Below is a small trained network, with its code and all its weights. Each question gives an input and a target symbol and asks what happens when units are switched off, that is, made to give their printed mean instead of their output.

import numpy as np


def w(rows, s, z=0):
    codes = np.array(rows[::2]) - 128.0
    scale = np.full(codes.shape[1], s)
    scale[-1] = z or s
    return codes * scale


def f(y):
    return np.maximum(y, 0)


def softmax(a):
    e = np.exp(a - a.max(-1, keepdims=True))
    return e / e.sum(-1, keepdims=True)


def log_softmax(a):
    a = a - a.max(-1, keepdims=True)
    return a - np.log(np.exp(a).sum(-1, keepdims=True))


def net(x, mask):
    ids = ['εζθλμπτφω'.index(c) for c in x.split()]
    T = len(ids)
    res = E[ids] + P[:T]
    r = res
    for j in range(2):
        rows = slice(2 * j, 2 * j + 2)
        q, k, v = (r @ M[0][rows].T for M in (Q, K, V))
        z = softmax(np.where(np.tri(T) > 0, q @ k.T / 2**0.5, -1e9)) @ v
        o = O[0][rows]
        res = res + np.where(mask[j], z, o[:, -1]) @ o[:, :-1]
    y = f(res @ A[0][:, :-1].T + A[0][:, -1])
    res = res + np.where(mask[2:6], y, B[0][:, -1]) @ B[0][:, :-1]
    return log_softmax(res[-1] @ U[:, :-1].T + U[:, -1])


Q, K, V, O, A, B = {}, {}, {}, {}, {}, {}
E = w([
[98,127,78,158],'ε',
[1,119,173,74],'ζ',
[78,154,188,124],'θ',
[107,151,179,137],'λ',
[57,128,160,125],'μ',
[115,117,164,150],'π',
[109,139,123,160],'τ',
[179,168,149,164],'φ',
[81,137,123,145],'ω',
],0.019)
P = w([
[123,90,203,153],'0',
[158,130,131,31],'1',
[86,160,129,200],'2',
[160,162,167,6],'3',
[44,122,166,155],'4',
[166,92,114,114],'5',
],0.017)
Q[0] = w([
[144,158,162,70],'head 0',
[137,122,120,195],'head 0',
[87,9,116,176],'head 1',
[132,224,159,203],'head 1',
],0.014)
K[0] = w([
[179,127,218,116],'head 0',
[149,237,74,152],'head 0',
[67,204,7,132],'head 1',
[74,37,85,148],'head 1',
],0.011)
V[0] = w([
[239,150,83,32],'head 0',
[197,105,87,254],'head 0',
[182,206,192,177],'head 1',
[123,90,186,235],'head 1',
],0.008)
O[0] = w([
[10,75,24,162,5],'head 0',
[112,119,215,120,26],'head 0',
[108,119,70,48,124],'head 1',
[2,35,146,70,163],'head 1',
],0.0085,0.014)
A[0] = w([
[138,112,240,21,2],'neuron 0',
[199,244,209,78,188],'neuron 1',
[40,78,167,154,84],'neuron 2',
[116,190,166,254,109],'neuron 3',
],0.0073,0.0027)
B[0] = w([
[193,219,168,135,240],'neuron 0',
[41,152,48,194,254],'neuron 1',
[44,223,135,198,157],'neuron 2',
[37,199,255,41,149],'neuron 3',
],0.0063,0.016)
U = w([
[90,113,61,126,248],'ε',
[186,189,81,225,5],'ζ',
[173,117,150,44,210],'θ',
[146,92,168,54,10],'λ',
[141,151,128,114,64],'μ',
[120,97,247,125,207],'π',
[116,101,129,88,82],'τ',
[45,77,130,68,174],'φ',
[44,135,101,131,113],'ω',
],0.011,0.0026)

Each question gives the input, a string of symbols that net reads in full, and the target symbol t.
The units are the heads (2 rows each of Q, K, V and O) and the neurons (one row each of A and B). Each row of codes is followed by its name. A weight is (code - 128) times the scale printed after its matrix; where a second scale follows, it is the last column's (O, A, B and U).
mask holds one flag per unit, heads first, then neurons. A switched-off unit (its flag False) gives its mean, the last column of its rows in O or B, instead of its output. The means were averaged over made-up inputs and are rounded, as every weight is.
A unit's drop is (log p(t) with every unit on - log p(t) with that unit switched off) / (log p(t) with every unit on - log p(t) with every unit switched off).
The circuit of an input: a set's keep is (log p(t) with only the set's units on - log p(t) with every unit switched off) / (log p(t) with every unit on - log p(t) with every unit switched off). Starting from all 6 units, units are removed one at a time, each time the one whose removal leaves the highest keep (on an exact tie, the one counted first), for as long as the keep stays at least 0.8.
units of the circuit, in order: the units of the circuit, biggest drop first
unit that matters most: the unit with the biggest drop
k most important neurons: the k neurons with the biggest drops, biggest first
drop when u is switched off: that unit's drop, to one decimal
input ζ φ π, target π: unit that matters most	neuron 1
input ζ π ε λ, target ζ: units of the circuit, in order	neuron 1; head 1
input μ θ φ θ ω, target π: units of the circuit, in order	neuron 1; head 0
input ζ μ μ ω, target ζ: units of the circuit, in order	neuron 1; head 0; head 1
input ζ φ π τ, target ζ: units of the circuit, in order	neuron 1; head 0
input ζ θ ζ τ, target ζ: 2 most important neurons	neuron 1; neuron 3
input θ φ θ, target ω: 2 most important neurons	neuron 2; neuron 0
input π μ θ, target π: 2 most important neurons	neuron 1; neuron 3
input ζ τ ω ε, target ζ: drop when neuron 1 is switched off	0.4
input ζ λ ω φ, target ζ: drop when neuron 1 is switched off	0.5
input τ π ζ, target π: drop when neuron 1 is switched off	0.9
input ζ ε θ ζ ω, target π: drop when neuron 0 is switched off	-0.3
